Each matrix's rows are made from only a few directions, up to rounding. Fill in the rest of each cut row.
(in the rows, 128 means zero)
From 3 directions:
[[103 199 206 180 135 133]
 [140 169 157 149 140 108]
 [109  29  91 146 113 165]
 [159 100  78  87 130 108]
 [104 211 217 188 138 130]]
Cut rows, each with the rest of it:
[148 144 116 104 133] -> [108]
[198 199  84  30 146] -> [55]
[117 101  94  84 113] -> [145]
[148 104  82  82 125] -> [117]
[162 197 110  52 135] -> [86]
[160 204 124  68 138] -> [86]
[145  75 104 152 133] -> [123]

From 2 directions:
[[120 129 115 141 123 133]
 [ 48  95 133 154 165 144]
 [166 153 100 135  94 127]
 [114 121 131 131 136 130]]
Cut rows, each with the rest of it:
[141 141 104 141] -> [107 131]
[ 98 110 146 126] -> [152 130]
[160 141 128 116] -> [114 121]
[ 80 101 152 128] -> [163 132]
[166 149 111 126] -> [101 124]

From 2 directions:
[[138 157 149 116 114 114]
 [130 171 156 112 109  96]
 [146 100 115 137 138 170]]
Cut rows, each with the rest of it:
[138 154 147 117 115] -> [117]
[129 172 156 112 108] -> [93]
[209 160 170 108 103] -> [186]
[151 143 144 120 118] -> [139]
[ 83 125 114 133 135] -> [84]
[117 133 128 127 127] -> [113]

From 2 directions:
[[159 121 111 150 109 120]
 [186 129 119 157  98 119]
 [140 135 136 128 124 129]
 [117 160 180  93 146 143]]
Cut rows, each with the rest of it:
[152 111  97 156 109] -> [117]
[140 124 119 138 120] -> [124]
[129 176 204  85 145] -> [148]
[ 74 157 185  73 167] -> [149]
[106 124 125 120 138] -> [130]
[153 111  97 156 109] -> [117]

From 3 directions:
[[ 58 215 143 168 135  87]
 [139 144 133 122 105 138]
 [146 136 110 121 131 139]
 [ 63 141 139 162 166  83]]
Cut rows, each with the rest of it:
[101 133  95 146 190] -> [104]
[179  71 117  99 121] -> [159]
[158 116 104 114 136] -> [146]
[138 171 133 124  95] -> [140]
[ 96 177 116 149 150] -> [108]
[141 127 143 119  98] -> [140]
[122 156 138 131 109] -> [128]

From 3 directions:
[[165 159  83 122 107 185]
 [ 95 139 120  72  84 153]
 [124 125 125 120 106 141]
 [149 167 118 136 218  97]]
Cut rows, each with the rest of it:
[182 142  92 158 118] -> [174]
[107 113 145 121 118] -> [115]
[120  96 144 142  92] -> [129]
[120 109 142 136 116] -> [120]
[109 120 133 109  97] -> [136]
[142 114 125 147 100] -> [147]
[145 149 127 145 201] -> [95]

From 3 directions:
[[157 133 154 127  85 124]
 [159 113 128  71 109 137]
 [138 143 130 154 116 130]
 [ 78 151 153 227 138 101]]
Cut rows, each with the rest of it:
[119 108  39  61 211] -> [168]
[109 128 127 143 142] -> [123]
[ 81 109 121 119 170] -> [118]
[150 155 154 180  87] -> [122]
[176 140 146 123  78] -> [133]
[109 127 148 147 125] -> [113]

From 2 directions:
[[111 119 108 130 109 117]
 [ 77  96 216 178 147 129]
 [ 51  81 225 194 139 122]
 [190 166  44  74 116 132]]
Cut rows, each with the rest of it:
[112 118 140] -> [139 126 125]
[139 134 120] -> [120 129 130]

From 3 directions:
[[109  83 156  56 172 106]
 [185 206  65  51 111 211]
 [186 145 124  63 166 179]
 [214 102 181 132 213 164]
 [150 152 119 187 109 144]]
Cut rows, each with the rest of it:
[106  55 190 131 181] -> [78]
[151 172 102 202  86] -> [152]

From 2 directions:
[[151 176 143 108 113 123]
 [125 192  89 133  71 102]
 [117 151  97 139  97 113]]
Cut rows, each with the rest of it:
[112 127 101] -> [143 112 119]
[143 155 141] -> [114 122 127]
[136 107 153] -> [120 154 141]
[ 89 143  52] -> [165  73  99]
[147 106 173] -> [109 167 148]

From 2 directions:
[[134 142 133 131 109 122]
 [130  62  68 148 170 140]
 [146  96  79 156 124 126]]
Cut rows, each with the rest of it:
[159 128  92 162] -> [ 83 113]
[135 168 154 126] -> [ 89 116]
[124 222 213  98] -> [ 69 111]
[ 89 117 164  88] -> [193 149]

From 3 directions:
[[135 149 190 107 114  98]
 [135 191  96 113 120 118]
 [122 157 109 113  93 118]
 [118  53 110 161 154 162]
 [130 131 173 115 115 109]]
Cut rows, each with the rest of it:
[131 144 209 100  96] -> [89]
[107 135  62 121  70] -> [134]
[150 191 213  95 130] -> [82]
[134 152 140 119 128] -> [117]

From 3 directions:
[[134 154 148  77 131 140]
 [ 77 140 135 105  61 142]
 [130  96 101 139  94 103]
 [120 117 122 222 179 136]]
Cut rows, each with the rest of it:
[117  99 105 186 119] -> [116]
[178 123 126 128 185] -> [116]
[133 117 120 150 138] -> [122]
[126 116 118 144 122] -> [121]
[112 113 114 111  71] -> [115]
[ 87 135 133 145  99] -> [144]
[181 112 119 192 227] -> [117]

From 2 directions:
[[144 206 173 100 176 171]
 [164 121 182 190 131 146]
 [132  84 122 165 103 111]
 [133 214 158  76 178 168]]
Cut rows, each with the rest of it:
[ 98  64  64 124  86] -> [82]
[149  60 143 208  93] -> [111]
[172  97 188 219 119] -> [141]
[136 186 156 101 163] -> [158]

From 2 directions:
[[132 131 125 129 131 124]
 [111 115 140 118 115 148]
 [133 111 104 202 155  74]
 [138 136 122 133 135 117]]
Cut rows, each with the rest of it:
[158 166 123] -> [ 92 134 129]
[126 133 136] -> [105 119 145]
[145 147 122] -> [117 135 122]
[123 129 136] -> [109 119 145]
[116 107 124] -> [163 133 114]
[128 119 120] -> [157 137 109]
[145 137 112] -> [152 146  99]

From 2 directions:
[[128 144 116 190  89 129]
 [125 101 141  30 188 124]
 [133 128 144 112 141 133]
 [130 129 133 126 130 130]]
Cut rows, each with the rest of it:
[132 149 123 199  85] -> [133]
[118 123 103 139 116] -> [119]
[127 127 127 126 129] -> [127]
[131 128 137 120 134] -> [131]
[126 129 121 137 121] -> [126]

From 3 directions:
[[124 143 146  95 100 110]
 [146 115 157 137 119 115]
 [152  98 128 114 113 113]
 [131 145 186 151 121 118]
 [127 131 149 187 160 147]]
Cut rows, each with the rest of it:
[141 133 185 134 108] -> [107]
[107 144 100 131 146] -> [147]
[128 157 208 142 107] -> [108]
[141 117 139 118 114] -> [115]
[136 126 154 149 130] -> [125]
[105 162 134  96 110] -> [121]
[131 134 160 151 131] -> [126]

From 2 directions:
[[ 55  94  79 139 115 104]
 [120 145 143 154 165 152]
 [ 46  92  76 144 119 105]
 [ 81 111 102 141 130 119]]
Cut rows, each with the rest of it:
[105 123 119] -> [139 135 128]
[135 111 113] -> [103  92 105]
[193 178 190] -> [141 175 174]
[160 157 163] -> [140 160 157]
[ 78 101  91] -> [132 113 107]

From 2 directions:
[[131  94 134  96 132 131]
 [133 149 153 139 125 134]
 [129 143 136 138 126 130]
 [127 146 128 144 126 127]]
Cut rows, each with the rest of it:
[128 118 127 119] -> [129 128]
[123 127 108 134] -> [128 122]
[127 144 127 142] -> [126 127]
[134 171 163 155] -> [123 136]
[123  70  97  86] -> [135 121]
[128  86 120  94] -> [133 127]

From 2 directions:
[[184 110 122 111 209  28]
 [164 154 130 142 201  48]
 [120  87 122 101  92 160]]
Cut rows, each with the rest of it:
[162 143 129 135 193] -> [56]
[110  45 116  74  52] -> [198]
[129 106 124 113 117] -> [135]

From 2 directions:
[[106  60 130 154 172  59]
 [175 143 153  71 126 198]
 [120 150 118 139 111 130]
 [108 135 114 153 119 106]]
Cut rows, each with the rest of it:
[141 109 140 112] -> [143 134]
[190 144 162  52] -> [128 219]
[140 150 130 114] -> [114 157]
[ 97  96 117 165] -> [145  69]
[105 166 105 158] -> [ 97 120]

From 2 directions:
[[115  79 120 154 151 137]
 [104  42 113 167 167 141]
 [127 130 125 112 123 121]]
Cut rows, each with the rest of it:
[129 136 125 109 120] -> [120]
[119 101 121 130 138] -> [128]
[134 145 135 135 124] -> [132]
[117 102 114 101 129] -> [115]
[117  86 122 151 148] -> [136]
[109  63 114 147 155] -> [133]

From 2 directions:
[[167 134  97  84 127  89]
 [100 125 150 160 128 156]
 [117 113 142 137 139 139]
 [114 116 143 141 137 142]]
Cut rows, each with the rest of it:
[140 117] -> [123 111 139 116]
[118 137] -> [132 142 119 138]

From 3 directions:
[[149 156 169 126  87 185]
 [143 107 205 172 129  82]
 [ 98 133 121 110 154  86]
 [105 132 113 112 148 101]]
Cut rows, each with the rest of it:
[152 120 161 153 111] -> [141]

From 2 directions:
[[132 160 135 125 158 117]
 [114 102 123 135 108 126]
 [137 151 133 123 147 126]
 [ 93 114 125 146 130  96]]
Cut rows, each with the rest of it:
[145 180 139 119] -> [172 121]
[107 120 126 139] -> [130 109]
[121 105 123 132] -> [108 131]
[145 108 124 119] -> [100 157]
[106 103 123 140] -> [114 115]
[148 130 129 118] -> [121 150]
[143 121 127 121] -> [114 148]

From 3 directions:
[[126 148 172  84 148 200]
 [129 119 104 156 116  78]
 [132 126 128 127 126 135]
 [149 129 157  93 131 218]
 [118 122 119 126 134 137]]
Cut rows, each with the rest of it:
[104  89  63 150 129] -> [122]
[128 149 156 118 134] -> [121]
[132 118 116 133 123] -> [134]
[137 134 146 115 129] -> [154]
[163 158 187 108 120] -> [147]
[139 114  97 168 105] -> [62]

From 3 directions:
[[ 93 143 192 126 155 145]
 [158 127  48 163  63  91]
 [146 124  82 142  94 104]
 [143 121 139 109 166 166]
 [109 139 168 129 147 146]]
Cut rows, each with the rest of it:
[ 92 146 179 137 136] -> [131]
[154 118 113 116 148] -> [155]
[ 53 146 182 136  93] -> [56]

From 3 directions:
[[119 134 119 142 113 162]
 [139 128 117 138 141 118]
 [112 139 131 138 110 170]
 [139 125 114 138 137 119]
 [135 144 131 148 149 135]]
Cut rows, each with the rest of it:
[120 112 136  99 110] -> [112]
[136 113 124 112 131] -> [95]
[154  64  83  83 113] -> [36]
[121 112 122 111 104] -> [126]

From 2 directions:
[[135  99 133 125 133 137]
 [151 130 195  80 104  52]
 [138 131 158 107 117  94]
 [137 109 144 117 127 121]]
Cut rows, each with the rest of it:
[112 176 106] -> [143 124 128]
[127  83 105] -> [146 147 177]
[115 210 131] -> [124 107  82]
[133 132 144] -> [116 121 108]
[148 112 177] -> [ 93 115  82]

From 3 directions:
[[134 139 132 180 110 143]
 [110 115 126 134 145 122]
 [123 148 124 133 123  95]
 [169 154 140 216  72 188]
 [126 131 127 128 128 122]]
Cut rows, each with the rest of it:
[115 162 122 164 117] -> [76]
[106 137 122 136 139] -> [87]

From 2 directions:
[[205 229 102 222  83  78]
 [156 144 125 149 115 137]
 [119 126 128 123 132 121]]
Cut rows, each with the rest of it:
[137 150 122 145 121] -> [110]
[120 110 133 114 134] -> [142]
[180 191 112 188  99] -> [101]
